Small tables with named rows and columns. After each table, cells are looked up by row and column.

poban =
	gigabo	vigukif	meteluz	divudi	fazovu	nokunad	limak	pofa
ledidif	-0.308	0.408	0.026	-0.415	-0.454	0.003	-0.030	-0.186
lederu	-0.289	0.489	0.111	0.207	-0.123	0.371	0.279	0.043
kodore	-0.011	-0.079	-0.014	0.456	-0.597	-0.211	-0.470	-0.081
bulazas	0.481	-0.082	0.677	0.283	0.013	-0.115	0.624	0.079
faso	0.399	0.094	0.361	-0.034	-0.213	-0.608	0.013	-0.335
zofuv	-0.380	0.344	-0.332	0.601	0.608	-0.137	0.015	0.677
nuvuseg	-0.175	0.193	-0.334	-0.952	0.812	0.176	-0.472	0.833
bebinuv	-0.536	0.559	0.124	-0.363	-0.265	-0.809	-0.435	-0.075

What is the fazovu of lederu in poban?
-0.123
What is the limak of bebinuv in poban?
-0.435
What is the meteluz of faso in poban?
0.361
What is the gigabo of bulazas in poban?
0.481
What is the pofa of ledidif in poban?
-0.186
What is the pofa of faso in poban?
-0.335
What is the meteluz of bebinuv in poban?
0.124
What is the meteluz of ledidif in poban?
0.026
What is the vigukif of ledidif in poban?
0.408
What is the nokunad of kodore in poban?
-0.211
What is the nokunad of bebinuv in poban?
-0.809
What is the limak of nuvuseg in poban?
-0.472
What is the vigukif of lederu in poban?
0.489
What is the meteluz of kodore in poban?
-0.014

gise:
	kateg	sulo	gov	fofel	kan	rokur	sed	mun	sedudem
ketebit	32486	41005	22506	22292	51288	47888	84020	23201	18717
setu	30015	1304	9979	21117	64033	25009	19016	42624	34952
buvegil	14115	58616	53230	49241	30333	36942	69041	45753	22854
gero	5487	25538	43685	49201	41460	15126	16946	65283	33942
nitazuf	33079	61243	56720	17601	13222	30208	36858	47451	78917
zof	49160	73516	64344	49397	12450	50824	54381	33045	47831

mun of nitazuf: 47451
sed of gero: 16946
rokur of buvegil: 36942
sulo of ketebit: 41005
mun of setu: 42624
gov of nitazuf: 56720
sed of nitazuf: 36858
sulo of zof: 73516
gov of gero: 43685
kan of gero: 41460
gov of setu: 9979
sed of zof: 54381
sedudem of gero: 33942

mak =
	napu	nuleb	fodinad	tal	lasab
mevove	172	137	219	97	124
davinuz	166	185	142	84	156
pani	161	135	209	97	107
beb	63	53	76	200	88
meguz	130	129	177	144	111
bukefom	159	101	143	105	131
suri	135	152	120	115	139
bepata	150	97	120	134	149
kadov	136	189	132	100	137

napu of bepata is 150
lasab of kadov is 137
fodinad of suri is 120
lasab of pani is 107
tal of davinuz is 84
lasab of suri is 139
nuleb of suri is 152
napu of suri is 135
lasab of davinuz is 156
fodinad of bukefom is 143
nuleb of bukefom is 101

gif:
,litupa,bukolub,zir,falut,zubager,veko,riz,ganuki,magos,salir
mipo,-345,-1682,1486,2530,-33,-879,1049,-3703,1274,-1008
pomen,-660,-1243,-521,139,192,1425,-13,-447,2139,-1210
peb,3391,7295,967,-6592,-4316,170,2945,2582,-550,-2365
tekag,3620,-643,810,1193,657,173,-554,-1074,-1429,-1123
rof,2604,-2411,-4238,-1875,-3207,2866,-80,1828,-2593,-457
domog,563,-3607,8752,2618,-286,-5935,-1013,1750,256,-708
vugetof,1241,2980,-2858,-5519,-2808,-1072,-4193,-5971,-953,-7048
dodab,1347,-1312,-117,-298,-889,-168,3060,-744,3690,492
fuzopan,3085,-419,-722,-847,-1082,1342,995,-1372,637,2208
rup,-247,-1426,267,-549,-1788,-2002,69,29,-4978,-927
kigi,-506,981,-1355,-436,1382,-2067,2413,-1681,978,-2232
pab,2778,-4200,-3933,4132,-205,2527,-3008,2676,-6548,3850
vuviru,1825,-1270,9095,2319,-2116,-1826,4559,-3430,1716,-1533

bukolub of rup: -1426
riz of rup: 69
riz of dodab: 3060
salir of rof: -457
salir of vugetof: -7048
veko of mipo: -879
bukolub of domog: -3607
veko of pab: 2527
falut of domog: 2618
ganuki of pab: 2676
zubager of domog: -286
ganuki of kigi: -1681

pipona
|  | diz | nure |
|---|---|---|
| nupu | 2122 | 304 |
| vifase | -441 | -4222 |
| norud | -2180 | 3695 |
| zar | 1167 | 1641 |
| pok | -1941 | -349 |
| tiz | 3858 | -2743 |
| nasuti | -2363 | -1296 |
| tomana | 2988 | -5699 |
| nesis | 6432 | -2296 |
| kopoz | 1321 | -7535 |
| napap | -3618 | -1775 |
| duvi | 6535 | -5997 |
| luk | -91 | -212 |

What is the nure of norud in pipona? 3695
What is the diz of tiz in pipona? 3858
What is the diz of duvi in pipona? 6535
What is the nure of vifase in pipona? -4222
What is the diz of zar in pipona? 1167
What is the nure of nupu in pipona? 304
What is the diz of pok in pipona? -1941
What is the nure of kopoz in pipona? -7535
What is the diz of vifase in pipona? -441
What is the nure of luk in pipona? -212
What is the nure of duvi in pipona? -5997
What is the nure of nesis in pipona? -2296

